Below are the code and all the weights of a small trained network. Each question names an input and a target symbol and asks about switching units off, where a switched-off unit gives its printed mean instead of its output.

import numpy as np


def w(rows, s, z=0):
    codes = np.array(rows[::2]) - 128.0
    scale = np.full(codes.shape[1], s)
    scale[-1] = z or s
    return codes * scale


def norm(h):
    return h / np.sqrt((h * h).mean(-1, keepdims=True) + 1e-5)


def f(y):
    return np.maximum(y, 0)


def softmax(a):
    e = np.exp(a - a.max(-1, keepdims=True))
    return e / e.sum(-1, keepdims=True)


def log_softmax(a):
    a = a - a.max(-1, keepdims=True)
    return a - np.log(np.exp(a).sum(-1, keepdims=True))


def net(x, mask):
    ids = ['βδεζηθλξτφψω'.index(c) for c in x.split()]
    T = len(ids)
    res = E[ids] + P[:T]
    u = 0
    for l in range(2):
        r = norm(res)
        for j in range(2):
            rows = slice(2 * j, 2 * j + 2)
            q, k, v = (r @ M[l][rows].T for M in (Q, K, V))
            z = softmax(np.where(np.tri(T) > 0, q @ k.T / 2**0.5, -1e9)) @ v
            o = O[l][rows]
            res = res + np.where(mask[u + j], z, o[:, -1]) @ o[:, :-1]
        u += 2
        y = f(norm(res) @ A[l][:, :-1].T + A[l][:, -1])
        res = res + np.where(mask[u : u + 4], y, B[l][:, -1]) @ B[l][:, :-1]
        u += 4
    return log_softmax(norm(res)[-1] @ U[:, :-1].T + U[:, -1])


Q, K, V, O, A, B = {}, {}, {}, {}, {}, {}
E = w([
[88,170,139],'β',
[83,48,87],'δ',
[172,241,158],'ε',
[150,180,131],'ζ',
[118,59,63],'η',
[171,143,138],'θ',
[162,137,191],'λ',
[254,40,58],'ξ',
[48,140,114],'τ',
[125,92,36],'φ',
[183,137,136],'ψ',
[110,119,171],'ω',
],0.019)
P = w([
[7,133,88],'0',
[72,158,78],'1',
[75,158,95],'2',
[98,154,78],'3',
[110,145,65],'4',
[128,134,61],'5',
[155,134,36],'6',
[123,108,76],'7',
[135,94,83],'8',
[134,72,85],'9',
[168,76,69],'10',
[157,65,59],'11',
[182,69,40],'12',
],0.002)
Q[0] = w([
[193,61,11],'0.h1',
[56,61,125],'0.h1',
[130,64,3],'0.h2',
[168,155,240],'0.h2',
],0.0065)
K[0] = w([
[92,186,3],'0.h1',
[103,147,129],'0.h1',
[145,105,34],'0.h2',
[106,97,171],'0.h2',
],0.0073)
V[0] = w([
[227,2,254],'0.h1',
[162,56,99],'0.h1',
[220,169,251],'0.h2',
[10,168,145],'0.h2',
],0.0038)
O[0] = w([
[205,160,39,172],'0.h1',
[88,162,254,105],'0.h1',
[89,131,74,255],'0.h2',
[220,182,97,85],'0.h2',
],0.0034,0.0025)
A[0] = w([
[55,159,132,48],'0.n1',
[5,184,76,188],'0.n2',
[127,86,108,249],'0.n3',
[118,244,150,255],'0.n4',
],0.011,0.0031)
B[0] = w([
[24,115,135,146],'0.n1',
[186,136,70,189],'0.n2',
[94,133,119,163],'0.n3',
[110,7,122,254],'0.n4',
],0.011,0.0081)
Q[1] = w([
[111,99,82],'1.h1',
[169,71,175],'1.h1',
[248,85,159],'1.h2',
[194,152,86],'1.h2',
],0.015)
K[1] = w([
[137,101,176],'1.h1',
[103,172,133],'1.h1',
[150,177,185],'1.h2',
[254,162,130],'1.h2',
],0.018)
V[1] = w([
[108,221,43],'1.h1',
[204,113,98],'1.h1',
[150,136,254],'1.h2',
[68,82,105],'1.h2',
],0.0086)
O[1] = w([
[113,125,47,1],'1.h1',
[79,67,139,168],'1.h1',
[150,121,172,102],'1.h2',
[208,254,106,188],'1.h2',
],0.012,0.007)
A[1] = w([
[152,107,171,40],'1.n1',
[178,128,125,7],'1.n2',
[122,73,134,22],'1.n3',
[2,102,86,194],'1.n4',
],0.022,0.0018)
B[1] = w([
[83,183,27,255],'1.n1',
[85,176,176,182],'1.n2',
[45,128,127,231],'1.n3',
[255,135,40,208],'1.n4',
],0.0058,0.0083)
U = w([
[153,118,112,72],'β',
[139,131,141,3],'δ',
[116,146,131,22],'ε',
[123,131,133,31],'ζ',
[107,80,120,23],'η',
[27,204,100,102],'θ',
[110,113,251,178],'λ',
[171,92,112,247],'ξ',
[148,167,38,233],'τ',
[86,123,125,46],'φ',
[115,73,163,73],'ψ',
[160,233,175,254],'ω',
],0.015,0.0052)

Each question gives the input, a string of symbols that net reads in full, and the target symbol t.
The units are the heads (2 rows each of Q, K, V and O) and the neurons (one row each of A and B). Each row of codes is followed by its name. A weight is (code - 128) times the scale printed after its matrix; where a second scale follows, it is the last column's (O, A, B and U).
mask holds one flag per unit, layer by layer, with each layer's heads first. A switched-off unit (its flag False) gives its mean, the last column of its rows in O or B, instead of its output. The means were averaged over made-up inputs and are rounded, as every weight is.
A unit's drop is (log p(t) with every unit on - log p(t) with that unit switched off) / (log p(t) with every unit on - log p(t) with every unit switched off).
The circuit of an input: a set's keep is (log p(t) with only the set's units on - log p(t) with every unit switched off) / (log p(t) with every unit on - log p(t) with every unit switched off). Starting from all 12 units, units are removed one at a time, each time the one whose removal leaves the highest keep (on an exact tie, the one counted first), for as long as the keep stays at least 0.8.
circuit, biggest first: the units of the circuit, biggest drop first
most important unit: the unit with the biggest drop
top k neurons: the k neurons with the biggest drops, biggest first
top k neurons in layer l: the k neurons of layer l with the biggest drops, biggest first
which heads matter: for each layer, one digit per head in row order, 1 if its drop is at least 0.15 and else 0, layers parted by /
drop of u: that unit's drop, to one decimal
input ζ θ λ θ ζ η λ ζ β, target τ: top neuron => 0.n1
input θ θ ω ξ θ β λ δ ζ τ ω ω ζ, target ω: which heads matter => 01 / 11
input θ ε ε, target θ: circuit, biggest first => 0.n4, 1.n1, 1.n4
input θ φ λ θ η θ θ θ, target θ: which heads matter => 01 / 00
input θ β θ λ ε, target λ: top 3 neurons => 0.n4, 1.n4, 0.n2
input θ θ ζ ζ ζ β, target τ: top 2 neurons => 1.n4, 0.n1
input β θ ξ ε λ θ, target λ: circuit, biggest first => 1.n4, 0.n2
input θ λ η θ, target λ: top 2 neurons in layer 0 => 0.n2, 0.n1
input η θ θ ε, target θ: top 3 neurons => 1.n1, 1.n4, 0.n4
input η ω θ θ, target ω: top 2 neurons => 0.n2, 1.n2
input θ λ β ω ω θ θ ζ β δ ω λ, target ω: top 3 neurons => 0.n4, 0.n2, 1.n1
input ζ ω φ ε ω, target ω: circuit, biggest first => 0.n4, 1.h2
input ζ θ ω θ β θ θ θ θ, target θ: which heads matter => 00 / 01
input λ ζ β ε ω φ θ δ, target τ: most important unit => 0.n4
input ζ ω θ θ, target ω: top 3 neurons => 0.n2, 0.n4, 1.n2
input ζ λ η β λ λ λ λ θ ε ψ θ β, target ξ: top 2 neurons in layer 1 => 1.n1, 1.n4
input θ ζ θ λ ε ψ ζ ω ω δ λ, target ω: drop of 0.n1 => 0.0
input θ λ λ ε, target λ: drop of 1.n4 => 0.5
input θ λ ζ λ θ θ λ η θ φ ε τ, target τ: drop of 1.n3 => 0.0
input φ λ λ ξ ζ ω, target ω: most important unit => 0.n4
